Below are the code and all the weights of a small trained network. Each question names an input and a class and asks about switching units off, where a switched-off unit gives its printed mean instead of its output.

import numpy as np


def w(rows, s, z=0):
    codes = np.array(rows[::2]) - 128.0
    scale = np.full(codes.shape[1], s)
    scale[-1] = z or s
    return codes * scale


def f(y):
    return y / 2 * (1 + np.tanh(0.7978845608 * (y + 0.044715 * y**3)))


def log_softmax(a):
    a = a - a.max(-1, keepdims=True)
    return a - np.log(np.exp(a).sum(-1, keepdims=True))


def net(x, mask):
    res = np.array(x, float).reshape(1, 8) / 4 @ E
    y = f(res @ A[0][:, :-1].T + A[0][:, -1])
    res = res + np.where(mask, y, B[0][:, -1]) @ B[0][:, :-1]
    return log_softmax(res[-1] @ U[:, :-1].T + U[:, -1])


A, B = {}, {}
E = w([
[187,167,120,52,109,193,200,72,179,113,104],'x0',
[130,129,119,119,120,120,133,134,118,151,126],'x1',
[106,152,122,130,123,115,136,138,137,137,108],'x2',
[235,183,186,136,67,71,64,157,138,119,78],'x3',
[117,145,129,128,140,116,125,118,138,119,124],'x4',
[77,102,158,1,112,146,56,186,169,119,134],'x5',
[89,70,150,98,54,54,151,49,72,83,70],'x6',
[100,180,218,142,60,136,136,114,122,130,248],'x7',
],0.0086)
A[0] = w([
[146,117,100,226,139,131,171,80,88,115,128,114],'neuron 0',
[152,143,104,76,86,169,195,81,184,125,111,103],'neuron 1',
[43,64,129,210,150,86,76,148,86,158,156,99],'neuron 2',
[188,145,142,129,101,87,97,156,159,122,63,39],'neuron 3',
[115,97,164,45,112,156,35,161,132,134,139,74],'neuron 4',
[145,126,143,127,121,189,139,101,150,86,125,51],'neuron 5',
[181,200,123,155,187,185,67,196,178,230,180,106],'neuron 6',
[2,74,75,122,176,179,209,78,92,147,149,31],'neuron 7',
[112,93,143,107,66,85,177,65,67,104,91,108],'neuron 8',
[61,120,173,208,137,112,64,147,116,129,121,118],'neuron 9',
[175,161,98,225,155,133,183,48,60,153,108,89],'neuron 10',
[110,86,143,118,161,158,170,130,101,121,142,5],'neuron 11',
[150,110,130,124,120,153,134,92,176,114,129,7],'neuron 12',
[184,136,185,123,76,87,86,120,114,112,88,93],'neuron 13',
[141,70,30,110,202,126,138,115,143,134,43,109],'neuron 14',
[45,101,121,60,135,144,118,145,157,141,133,69],'neuron 15',
[125,165,202,106,92,117,174,102,109,161,212,137],'neuron 16',
[155,165,141,87,106,161,183,97,165,123,131,112],'neuron 17',
[49,170,148,145,76,157,153,87,116,128,214,104],'neuron 18',
[86,85,119,180,135,96,44,151,91,150,155,97],'neuron 19',
[146,161,131,56,151,157,204,76,139,133,127,114],'neuron 20',
[100,100,141,116,53,109,99,51,77,122,106,87],'neuron 21',
[78,71,161,94,87,67,133,88,100,92,87,92],'neuron 22',
[97,110,142,36,119,124,95,158,135,106,123,84],'neuron 23',
[111,93,95,61,123,122,63,138,174,101,117,59],'neuron 24',
],0.0079,0.0025)
B[0] = w([
[129,186,166,81,153,77,201,192,92,97,171,190],'neuron 0',
[142,69,121,67,140,44,117,78,182,194,113,190],'neuron 1',
[138,106,135,72,138,69,104,102,199,196,112,206],'neuron 2',
[172,129,161,174,123,147,70,119,110,107,108,179],'neuron 3',
[165,169,165,92,151,97,179,180,89,107,174,201],'neuron 4',
[121,116,129,123,101,132,108,124,176,163,129,139],'neuron 5',
[53,135,83,136,175,223,142,70,141,113,117,255],'neuron 6',
[240,196,223,226,161,157,61,117,62,169,2,231],'neuron 7',
[69,124,104,150,188,191,179,86,132,134,159,196],'neuron 8',
[127,67,130,117,132,77,126,97,154,176,112,187],'neuron 9',
[139,199,117,39,147,82,175,197,140,82,204,214],'neuron 10',
[146,131,168,142,143,129,112,103,90,153,116,139],'neuron 11',
[151,101,110,128,148,121,118,110,143,130,127,129],'neuron 12',
[160,148,180,183,158,194,111,116,96,150,51,189],'neuron 13',
[73,68,58,202,18,96,67,191,84,31,141,219],'neuron 14',
[165,194,163,145,137,105,176,154,85,108,141,179],'neuron 15',
[111,84,108,186,51,116,70,174,103,109,157,211],'neuron 16',
[139,82,114,71,114,71,92,105,160,136,103,175],'neuron 17',
[104,78,115,167,55,129,90,179,98,63,113,213],'neuron 18',
[168,46,97,68,146,91,151,77,190,180,118,189],'neuron 19',
[156,85,135,86,128,77,90,96,179,193,118,187],'neuron 20',
[74,144,97,118,134,214,141,69,154,111,126,181],'neuron 21',
[65,153,88,147,189,171,151,92,142,146,146,192],'neuron 22',
[148,176,142,97,144,96,210,164,98,107,175,183],'neuron 23',
[113,160,126,110,123,86,161,175,85,107,195,174],'neuron 24',
],0.0073,0.0097)
U = w([
[157,203,156,77,143,72,214,189,110,102,181,78],'0',
[155,51,130,74,122,59,106,99,225,196,103,106],'1',
[206,179,208,174,133,174,76,127,96,146,54,251],'2',
[43,132,73,125,178,241,166,99,161,121,137,88],'3',
[92,65,91,165,11,106,69,185,105,62,135,72],'4',
],0.011,0.0017)

Each question gives the input, the list of numbers given to net, and the class t.
The units are the neurons (one row each of A and B). Each row of codes is followed by its name. A weight is (code - 128) times the scale printed after its matrix; where a second scale follows, it is the last column's (A, B and U).
mask holds one flag per neuron, in row order. A switched-off neuron (its flag False) gives its mean, the last column of its row in B, instead of its output. The means were averaged over made-up inputs and are rounded, as every weight is.
A unit's drop is (log p(t) with every unit on - log p(t) with that unit switched off) / (log p(t) with every unit on - log p(t) with every unit switched off).
The circuit of an input: a set's keep is (log p(t) with only the set's units on - log p(t) with every unit switched off) / (log p(t) with every unit on - log p(t) with every unit switched off). Starting from the 12 units with the biggest drops (on a tie, the unit counted first), units are removed one at a time, each time the one whose removal leaves the highest keep (on an exact tie, the one counted first), for as long as the keep stays at least 0.8.
circuit, biggest first: the units of the circuit, biggest drop first
top k neurons: the k neurons with the biggest drops, biggest first
drop when u is switched off: that unit's drop, to one decimal
input [-8,2,2,-2,0,-5,-3,8], class 1: circuit, biggest first -> [neuron 2]
input [-7,-8,4,-7,-4,3,-7,7], class 1: top 2 neurons -> [neuron 2; neuron 19]
input [7,-1,2,4,4,2,-6,8], class 4: top 2 neurons -> [neuron 16; neuron 18]
input [5,-2,-1,1,3,-6,8,3], class 3: top 2 neurons -> [neuron 8; neuron 21]
input [-8,3,2,3,1,-6,8,-3], class 1: top 3 neurons -> [neuron 2; neuron 19; neuron 6]
input [-3,-1,2,0,0,6,8,-1], class 3: top 3 neurons -> [neuron 22; neuron 21; neuron 8]
input [5,-7,7,-5,-7,-3,3,-4], class 1: top 2 neurons -> [neuron 1; neuron 20]
input [-3,3,-6,-1,-7,-5,-5,-4], class 0: top 2 neurons -> [neuron 10; neuron 0]
input [6,-3,3,4,5,7,-6,8], class 4: top 4 neurons -> [neuron 16; neuron 18; neuron 10; neuron 0]
input [6,-1,3,3,5,0,6,5], class 1: top 4 neurons -> [neuron 1; neuron 6; neuron 17; neuron 20]
input [1,7,4,2,0,-4,2,-4], class 0: top 4 neurons -> [neuron 10; neuron 16; neuron 18; neuron 0]
input [-4,7,-1,2,-8,-3,-2,5], class 4: top 4 neurons -> [neuron 16; neuron 1; neuron 7; neuron 20]
input [5,0,-4,5,-6,1,-6,-4], class 3: top 3 neurons -> [neuron 6; neuron 7; neuron 2]
input [-1,0,8,-2,4,-5,5,0], class 0: top 3 neurons -> [neuron 10; neuron 0; neuron 6]
input [-5,3,-7,-3,-3,4,7,3], class 3: top 2 neurons -> [neuron 22; neuron 21]
input [4,-6,3,7,2,-4,-6,-8], class 4: top 2 neurons -> [neuron 14; neuron 7]
input [2,-4,-3,5,1,4,-7,3], class 3: circuit, biggest first -> [neuron 6]
input [-4,-1,1,-7,-3,6,5,7], class 2: drop when neuron 7 is switched off -> 1.3
input [-7,-1,-8,7,-8,-4,-8,0], class 3: drop when neuron 10 is switched off -> 0.0
input [-8,-2,-4,-4,-6,-8,5,7], class 0: drop when neuron 10 is switched off -> 1.6
input [0,1,6,4,5,-5,1,6], class 4: circuit, biggest first -> [neuron 16]
input [-7,-7,7,2,-3,0,-7,3], class 1: drop when neuron 8 is switched off -> 0.1
